(in the rows, 128 means zero)
Each row of numbers belongs to one of the objects below and depends on some of the facts about them. Some rows are named. Which object is each other row?

How the objects are related:
k_102 (α k_22) (φ 867)
k_109 (α k_716) (Ξ k_811, k_729, k_507) (φ 994)
k_114 (α k_545) (φ 867)
k_120 (α k_22) (φ 551)
k_127 (α k_416) (φ 204)
k_130 (α k_22) (φ 400)
k_133 (α k_311) (φ 867)
k_138 (α k_263) (φ 867)
k_139 (α k_685) (φ 867)
k_142 (α k_331)
k_149 (α k_854)
k_165 (α k_308) (Ξ k_550, k_977) (φ 776)
k_177 (α k_331) (φ 204)
k_18 (α k_447) (φ 400)
k_190 (α k_174) (φ 607)
k_2 (α k_545) (φ 525)
k_205 (α k_965) (Ξ k_125, k_497, k_560, k_751) (φ 204)
k_233 (α k_53) (φ 413)
k_240 (α k_551) (φ 994)
k_250 (α k_703) (φ 776)
k_252 (α k_545) (φ 440)
k_261 (α k_416) (φ 569)
k_271 (α k_986) (Ξ k_412, k_695, k_751, k_84) (φ 204)
k_272 (α k_768) (φ 525)
k_277 (α k_644) (φ 867)
k_278 (α k_906) (φ 551)
k_282 (α k_590) (φ 867)
k_284 (α k_420) (φ 551)
k_289 (α k_794) (φ 776)
k_29 (α k_263)
k_302 (α k_447) (Ξ k_656, k_934) (φ 569)
k_312 (α k_685) (φ 440)
k_321 (α k_409) (Ξ k_57, k_139) (φ 607)
k_323 (α k_729) (φ 551)
k_324 (α k_447) (φ 607)
k_325 (α k_986) (φ 661)
k_327 (α k_447) (φ 817)
k_330 (α k_447) (φ 551)
k_338 (α k_768) (φ 661)
k_340 (α k_174) (Ξ k_858, k_922, k_345) (φ 867)
k_356 (α k_331) (Ξ k_263) (φ 551)
k_361 (α k_794) (φ 551)
k_373 (α k_986) (φ 440)
k_376 (α k_40) (φ 525)
k_392 (α k_545) (φ 551)
k_394 (α k_512) (φ 204)
k_400 (α k_447) (φ 440)
k_403 (α k_409) (φ 551)
k_410 (α k_729)
k_412 (α k_91) (φ 551)
k_420 (Ξ k_312, k_425, k_376)
k_425 (α k_125) (φ 551)
k_429 (α k_512) (φ 569)
k_43 (α k_91) (φ 776)
k_433 (α k_794) (φ 400)
k_440 (α k_545) (Ξ k_868, k_276, k_934) (φ 569)
k_447 (Ξ k_868, k_669, k_330)
k_450 (α k_331) (φ 525)
k_459 (α k_348) (φ 817)
k_472 (α k_794) (Ξ k_177, k_73) (φ 525)
k_473 (α k_644) (φ 551)
k_480 (α k_965) (φ 817)
k_481 (α k_487) (φ 551)
k_483 (α k_560) (φ 776)
k_490 (α k_308) (φ 413)
k_494 (α k_53) (Ξ k_459) (φ 867)
k_497 (α k_40)
k_500 (α k_331) (Ξ k_450, k_331, k_657)
k_507 (α k_409)
k_516 (α k_716) (φ 551)
k_52 (α k_276) (φ 204)
k_530 (α k_854) (φ 661)
k_531 (α k_40)
k_533 (α k_545) (φ 776)
k_536 (α k_416) (φ 994)
k_546 (α k_685) (φ 994)
k_550 (α k_794) (φ 569)
k_561 (α k_416) (φ 817)
k_563 (α k_760) (φ 440)
k_57 (α k_551) (φ 400)
k_576 (α k_22) (φ 413)
k_579 (α k_716) (Ξ k_868, k_101, k_75, k_551, k_997, k_84) (φ 817)
k_580 (α k_560)
k_594 (α k_590) (Ξ k_685, k_561, k_783, k_654)
k_612 (α k_832) (Ξ k_450, k_654) (φ 867)
k_614 (α k_409)
k_629 (α k_331) (Ξ k_890, k_551, k_190)
k_63 (α k_965) (Ξ k_459, k_854) (φ 551)
k_635 (α k_551) (φ 413)
k_642 (α k_794) (φ 607)
k_644 (Ξ k_139)
k_650 (α k_854) (φ 994)
k_654 (α k_53) (φ 551)
k_655 (α k_906) (φ 661)
k_656 (α k_512) (φ 661)
k_657 (α k_22) (φ 569)
k_661 (α k_716) (φ 204)
k_669 (α k_685) (φ 413)
k_674 (α k_560) (φ 867)
k_679 (α k_345) (Ξ k_811, k_888, k_263, k_783, k_988, k_250) (φ 525)
k_686 (α k_331) (φ 569)
k_694 (α k_331) (Ξ k_755)
k_695 (α k_348) (φ 551)
k_698 (α k_416) (Ξ k_52, k_674, k_73) (φ 776)
k_703 (Ξ k_114, k_459)
k_711 (α k_854) (φ 413)
k_73 (α k_409) (φ 400)
k_734 (α k_416) (φ 551)
k_737 (α k_53) (φ 817)
k_749 (α k_906)
k_75 (α k_26) (φ 525)
k_751 (α k_760) (φ 551)
k_753 (α k_416) (φ 413)
k_755 (α k_308)
k_76 (α k_590) (Ξ k_52, k_331) (φ 440)
k_768 (Ξ k_807, k_40)
k_774 (α k_53) (φ 661)
k_775 (α k_348) (φ 525)
k_781 (α k_729) (φ 400)
k_783 (α k_487) (φ 867)
k_784 (α k_409) (φ 817)
k_786 (α k_685) (φ 551)
k_79 (α k_760) (φ 569)
k_790 (α k_409)
k_807 (α k_560) (φ 994)
k_811 (α k_125) (φ 661)
k_814 (α k_331) (Ξ k_327, k_531) (φ 400)
k_818 (α k_263)
k_822 (α k_409) (φ 661)
k_83 (α k_331)
k_837 (α k_276) (φ 867)
k_84 (α k_263)
k_858 (α k_125) (φ 400)
k_863 (α k_22) (Ξ k_73) (φ 204)
k_868 (α k_91) (φ 440)
k_879 (α k_906) (Ξ k_661, k_837, k_75) (φ 867)
k_888 (α k_716)
k_890 (α k_416)
k_897 (α k_729) (Ξ k_73, k_289) (φ 994)
k_90 (α k_965) (φ 607)
k_909 (α k_101) (Ξ k_90, k_642, k_327) (φ 400)
k_910 (α k_545) (φ 400)
k_917 (α k_420) (Ξ k_858) (φ 413)
k_922 (α k_276) (φ 776)
k_923 (α k_965) (Ξ k_325, k_18) (φ 569)
k_930 (α k_447) (φ 661)
k_934 (α k_308) (φ 569)
k_938 (α k_685) (Ξ k_818, k_854) (φ 661)
k_944 (α k_644) (φ 525)
k_946 (α k_644)
k_956 (α k_685)
k_968 (α k_263) (φ 551)
k_977 (α k_174) (φ 661)
k_982 (α k_348) (φ 440)
k_988 (α k_512)
k_992 (α k_447) (Ξ k_284, k_910, k_250) (φ 525)
k_997 (α k_447) (φ 204)

Some objects and their rows:
[139 145 120 150 135 149 150 116 125 125 128 121 124 124 131 134 120 135
 134 112 115 144 132 113 130 131 149 128 121 137 140 115 148 137 126 155
 117 136 142 116 127 163 126 154 146 115 134 108 124 158 140 103 140 110
 135] : k_635
[178 104  91 153 125 146 104 105 144 136 136  94 136 103 151 129 154 131
 150  88 103 152 158 179 127 107 123 113  77 132 110  92 125 171 154 153
  98 159  68 116 161 125 135 153 172  92 147 133 133 133 161 102 153 169
 110] : k_325
[124 140 136 127 128 125 132 133 124 121 126 123 122 140 121 130 113 132
 123 129 131 111 121 109 127 141 132 138 137 137 140 141 146 114 119 129
 137 117 172 130 119 137 122 116 116 137 115 127 113 128 116 144 121 111
 137] : k_944
[ 58 138 137 149 132 115 154 145  95 137 146 139 129 151 106 129  72 126
 132 172 122  87 112 101 171 118 126 123 168 186 116 137  91  86  77 127
 159 118 165 122  96 146 122 134  94 107 113 134 139 131 115 129 126 103
 124] : k_579
[122 132 133 115 101 136 103 134 160 140 153 138 125 118 153 122 161 142
 120 121 144 129 114 147 115 108 113 144 133 110 114 121 103 124 143 104
 122 119  90 125 121  90 132 102 115 141 143 155 112 111 117 165 117 156
 130] : k_114
[131 137 132 135 119 134 126 128 134 127 132 122 121 134 132 124 126 139
 126 124 128 122 123 122 127 129 133 136 129 135 134 131 135 127 126 128
 130 132 147 123 123 130 124 121 122 135 127 132 118 126 122 141 127 124
 133] : k_956
[117 105 114 123 131 102 120 144 127 120 124 114 141 146 110 135 111 113
 138 130  99  76 139 131 133 110 114 163 128 165 113 113 131 135 113 129
 145 104 169 132 143 117 116 123 112 129  93 141 108 133 126 127 108 120
 118] : k_868
[ 88 173 150 139 117 159 148 112 158 145 143 168 121 121 145 137 160 129
 124 124 143 161 102 106 112 125 145 158 160 109 131 102 111 132 122 115
 113 126  77 116 112 128 124 137 113 135 179 116 136 173 126 121 123 125
 151] : k_807
[143 108 127 112 129 116 118 135 130 116 107 112 128 141 126 128 126 126
 129 123 114  89 140 131 126 121 130 143 127 135 134 124 149 126 128 129
 135 116 173 138 146 110 112 113 122 147 100 139 104 120 126 131 108 113
 129] : k_312
[132 124 110 125 138 142 145 108 120 135 111 128 123 112 115 154 119 111
 139 109 117 133 143 121 118 127 147 145 129 132 133 101 161 147 136 166
 108 113 130 120 145 149 129 152 150 120 135 108 109 161 157  89 134 105
 143] : k_734
[129 139 130 134 124 132 126 128 132 127 132 123 124 131 128 129 124 133
 127 122 131 123 123 122 125 135 128 136 129 134 133 133 137 125 125 128
 130 127 144 126 123 132 126 121 123 129 127 129 119 128 122 142 128 126
 133] : k_749
[113 166 135 161 119 154 138 109 137 138 149 134 114 125 141 128 127 139
 129 126 143 162 110 116 131 138 137 123 134 135 131 128 120 129 120 134
 121 150 102 117 107 155 133 141 125 108 166 119 144 144 128 135 152 140
 138] : k_858
[127 136 131 133 124 130 126 126 131 127 131 122 123 132 130 130 123 131
 127 125 131 122 123 124 126 134 129 134 132 135 132 133 136 123 124 128
 130 128 142 128 123 131 124 121 123 128 128 130 121 127 123 140 129 126
 133] : k_755
[125 139 137 129 123 128 131 134 126 120 125 123 119 142 125 125 113 137
 122 131 130 110 121 108 128 135 136 140 137 139 141 140 144 116 120 128
 138 123 175 128 119 135 120 116 115 143 114 129 113 127 115 144 120 109
 137] : k_2
[109 108 135 114 137 106 141 138  96 122 115 148 129 133 118 117 110 121
 119 174 135 136 127 124 144 118 128  95 138 120 119 145 101 121 124 122
 142 134 121 138 118 131 134 142 125 133 119 129 160 108 131 113 132 125
 114] : k_420
[124 140 136 127 128 124 132 132 124 120 126 123 122 141 121 130 113 130
 123 130 131 111 121 109 127 140 132 138 139 137 140 141 146 114 118 128
 138 118 171 131 119 136 121 117 116 137 115 126 115 127 116 144 122 110
 138] : k_376
[151 118 115 134 129 132 122 121 131 125 122 109 129 127 133 130 129 129
 136 113 113 121 141 139 128 123 132 130 112 137 128 117 142 139 133 143
 121 133 137 127 143 131 123 134 141 121 123 129 119 132 138 118 131 129
 126] : k_642

Name these rows:
No name comes twice in this set of rows, the named rows included.
[113 172 135 165 129 135 145 103 126 140 154 123 109 117 143 136 140 151
 124 117 143 162 115 117 124 142 149 123 138 132 152 133 122 141 130 130
 122 145 103 110  91 138 127 140 153 112 170 122 147 137 122 144 147 130
 138]	k_57
[120 110 154 103 111 153  99 112 146 147 103 149 119 132 153 114 146 108
 126 157 161 123 118 162 143 128 119  85 155  96 104 138  98  74 118 106
 121 154  65 165 148  88 118  98  89 125 164 152 147  96 135 129 135 158
 137]	k_612
[113 138 131 133 127 120 133 136 124 122 131 124 126 144 116 132 107 128
 127 133 126 105 120 109 131 134 127 146 139 149 133 136 138 118 112 129
 142 115 172 128 118 138 122 120 111 132 113 128 116 132 117 142 122 113
 132]	k_75
[118 168 136 164 112 159 139 112 140 137 151 134 113 125 144 123 130 148
 127 123 140 163 109 114 129 133 140 126 130 133 135 126 120 133 124 133
 119 154 107 110 106 154 135 141 127 117 164 121 138 143 127 139 150 137
 138]	k_910
[181 103  93 151 125 150 102 101 146 135 129  95 133 105 153 126 153 128
 150  93 106 154 157 181 129 110 124 108  77 131 109  94 129 167 151 155
  98 164  69 122 165 127 132 152 167  92 151 133 134 132 163 101 157 171
 112]	k_811
[107 140 143 134 136  85 112  98 132 142 139 106 107 116 156 140 188 149
 119 117 145 120 130 151 111 127 145 136 156 115 159 132 105 155 150  95
 131 127  84 125  95  46  99 101 163 143 169 162 146  94 110 176 113 140
 131]	k_139
[148 119 114 135 131 130 123 123 132 125 124 110 131 126 130 132 128 128
 136 112 112 121 141 138 128 122 129 133 112 140 126 115 141 141 132 143
 122 131 137 125 142 132 124 135 140 119 122 129 118 134 137 119 132 129
 124]	k_190
[124 118 145 118 129 147 128 116 117 134 101 134 117 138 138 119 113 116
 128 156 143 117 125 135 155 132 137  80 150 121 123 141 122  75 109 133
 129 147 124 153 137 128 115 121 108 118 138 134 141 110 136 111 140 123
 137]	k_594
[135 111 103  80 140 162 176 147 105 138 145 145 132  91 168 138 134 152
 116 132 112 141 136 123 156  57 151  73 136 103 118  97 110  63 147 179
 101  73 123 118 116 151 139 165 179 105  95 131  90 142 150  68 122  87
 127]	k_63
[135 167 146 175 131 175 131 154 104 157 164 154 169  80 106 111 111 151
 118  91 132 159 116 102 125 183 127 115 125 117 152 141 105 131 119  98
  98 161  87  67 129 127 159 117 140 108 145  89 148 158 113 133 122 107
 134]	k_73
[ 95 150 139 156 127 154 148 110 114 150 145 142 117 120 142 125 117 136
 132 147 143 151 114 125 158 126 140  88 150 138 125 130  91  98 108 135
 124 154  85 119 105 143 130 145 129  97 166 125 158 133 134 114 153 129
 133]	k_909
[118 136 127 139 123 127 127 129 131 127 137 124 127 135 125 130 119 130
 130 127 125 116 123 122 130 128 125 142 131 147 127 127 128 128 119 128
 134 125 143 124 122 133 126 125 118 124 126 131 122 131 122 140 128 128
 129]	k_84
[115 125 127 143 145 148 159 110 101 137 113 128 123 128 135 131 107 124
 138 144 116 130 137 124 163 118 153  85 143 143 130 116 118 101 107 158
 122 146 122 129 130 152 116 160 142  98 139 117 148 144 149  76 145 104
 131]	k_917
[133 123 135 118 125 112 131 131 122 109 110 142 123 142 121 118 121 122
 116 158 138 151 121 116 117 133 127 125 121 112 125 146 135 145 133 122
 139 136 138 143 125 144 134 137 116 147 124 123 147 116 128 131 135 136
 123]	k_263

The same objects again, as new rows of numbers:
Some rows with their names:
[ 90 157 106 155  97 158 137 103 165 108 162 104 151 121  61  68  66 134
 150 135 145 156  99 153 161 106 161 134 118 165 174 152 158 126 135 123] : k_75
[157 146  69 163  65 128 120 157 147 115 131 106  99 130 127 131 104 109
 146 118  88 148 114 169 132 146 133 116  81 140 116 136 124 122 107 122] : k_252
[ 95 168  67 148  74 160 162 117 165 123 145  99 122 130  44  71  79 127
 146 117 135 182  67 186 137  88 165  96 105 166 132 141 155 142 162 123] : k_868
[179 155 141 188 120 159  98 172 130 167 194 112  88 110 164 107 115 111
 160 144  97 154 129 157 148 191 132 186 134 128 126 145 117  79 115 141] : k_472
[ 93 139 173  95 173 102 140 151 126 153  67 159 114 171 157 163 140 120
 110 104 154 154 148  81 130 135 121 111 178  81 151 108 108 175 169 120] : k_614
[150 129  67 150  53 138 118 150 148 106 121 109 103 123 119 141  94 113
 143 113 100 141 108 175 144 143 140 107  79 140 125 131 127 131 119 108] : k_312
[108  95 128 123  79 131 120 108 142  95 125 135 133 141 110 113  54 128
 109 135 102 114 105 160 163 166 144 143 136 120 131 133 122 120 117  74] : k_858
[207 169  72 130 134  99 119 148 122 120  96 111 120 130 145 124 184 122
 106  93  75 167 121 169  79 143 101 126  77 124 134 179  82 132  99 168] : k_938
[144 124 147  95 156  94 141 127 118 133 104 161 148 135 138 167 150 128
 120 116 137 118 154 103  97 110 107 122 145 124 112 126 108 153 149 108] : k_29
[130 135 193  74 143  95 167 134 152 109  80 141 124 126 154 161 177 161
  72 132 181  67 180 137 105  97 113 146 154 133  99 131 122 129 174 130] : k_83
[120 110 155  88 168  99 142 117 120 157 119 152 155 131 119 162 169 131
 121 123 123 110 146 103  90 127 122 108 148 122  99 109 120 148 146  99] : k_512
[142  88 141 115 146 139 120 113 110 111  93 147 140 100 121 141 133 162
 126 126 161 133 134 113 154 135 140 139 107 131 174 123 111 125 106 121] : k_922
[152  96  69 168 104 171 164 144 122 148 132 111  78  77 142  94  85 115
 134 143 106 174  96 161 145  82 119 100 122  89 137 153 166  84  98 187] : k_127
[118 126 126 161 102 159  94 134 150 115 159  93 131 113 138 108 100 118
 144 145 113 116 128 135 169 154 134 146 113 128 172 144 154 104  97 141] : k_323
[127 126 124 143  94 112 118 119 140 105 142 130 130 152 126 101  67 120
 114 139  84 125 119 152 144 174 134 160 136 119 121 147 112 106  98  94] : k_433
[120 123 128 139  97 114 121 120 140 108 141 129 128 151 125  97  71 122
 112 142  84 125 114 152 145 173 134 158 139 117 119 145 116 106  99  96] : k_781
[137 114 145  85 148 106 142 116 118 126 100 164 153 131 129 170 141 131
 116 109 149 113 146 109 104 105 116 114 144 127 120 119 111 162 165  99] : k_755

Name these rows:
No name comes twice in this set of rows, the named rows included.
[100 145 119 168 117 163  63 123  85  60 167  92 113 181 176  68 118 121
 135 164 117 115  68  97 176 124  94 177 112 144  96 133 148 102  57 197]	k_992
[104 132  96 191  84 167  77  93 106 106 195  94 117 121 129  82  74 104
 146 126 164  93 119 135 173 144 168 129 130 132 170  98 148 117 137 152]	k_654
[115 171 136 116 120 152 112 147 129  86 153 114 130 188 138  84 113 119
 126 150  84 160  45 140 140 105  74 178 134 160  58 178 138 130 117 142]	k_302
[102 141 142  87 170 107 163  96 134 154 131 150 177 132  70 129 152 139
 126 116 146 133 129 114  83  92 136 103 152 149 115 123 129 163 175 100]	k_276
[149 134 131  73 158 105 121  98 119 116 102 140 173 131 133 143 155 118
  84  87 128 110 129 141  87 113 102 116 148 116 149 158 103 174 179 120]	k_818
[179 123 134 170 134 192  99 134  95 157 168 127  95  77 129 107 125 144
 153 119 173 164 109 158 165 169 165 168 120 143 171 118 106  99 149 142]	k_674
[178 128 120 141 140 113 110 122 110 103 110 148 146 109 130 143 135 150
 141 117 149 139 159 110 129 138 131 156  91 146 175 142  89 121  93 130]	k_533
[112 107 127 129  86 126 120 111 141  99 132 132 131 144 115 106  62 125
 107 138  95 117 109 158 156 168 141 150 138 118 127 139 119 116 111  82]	k_57
[166 146 114 141 155 147  84 116 125 110 126  86 147 104 144  78 162 134
 100 117 100 143 115 155 134 164 116 159  99 114 207 188 114 106  82 190]	k_494
[ 86 122  98 178  86 150  83  93 123  91 169  87 129 129 131  87  80 110
 137 138 146  85 127 120 172 137 155 121 119 126 172 107 159 116 103 154]	k_284
[108 144 163 109  77 115 153 143 182  98 114 102  98 141 146 117 118 137
  73 149 127  69 146 185 137 137 128 152 148 127  87 140 144 101 152 120]	k_686
[ 89 106 127 106 152  92 131  77  92 133 128 147 157 148 111 143 150 125
 115 116 155  79 147  87  92 111 141  83 152 121 103  74 124 161 150 113]	k_729
[116 122 190 120  88  99 152 156 182  90  98 115  95 143 163 118 113 160
  73 178 101  74 163 165 155 174 123 192 138 118  86 149 131  64  83 114]	k_814
[148 119 111 100 131 183 118 145  80  88  88 132  94 146 135 123 166 156
 124 123 145 181  26 141 148  92  98 140  86 161  75 131 114 143 124 160]	k_930
[106  76 181  81 129 189  79 109 104  51 115 148 163 137 150 148 102 151
 127 144 169 104  73  99 199 103  94 174 127 160 139 136 138 147 132 104]	k_327

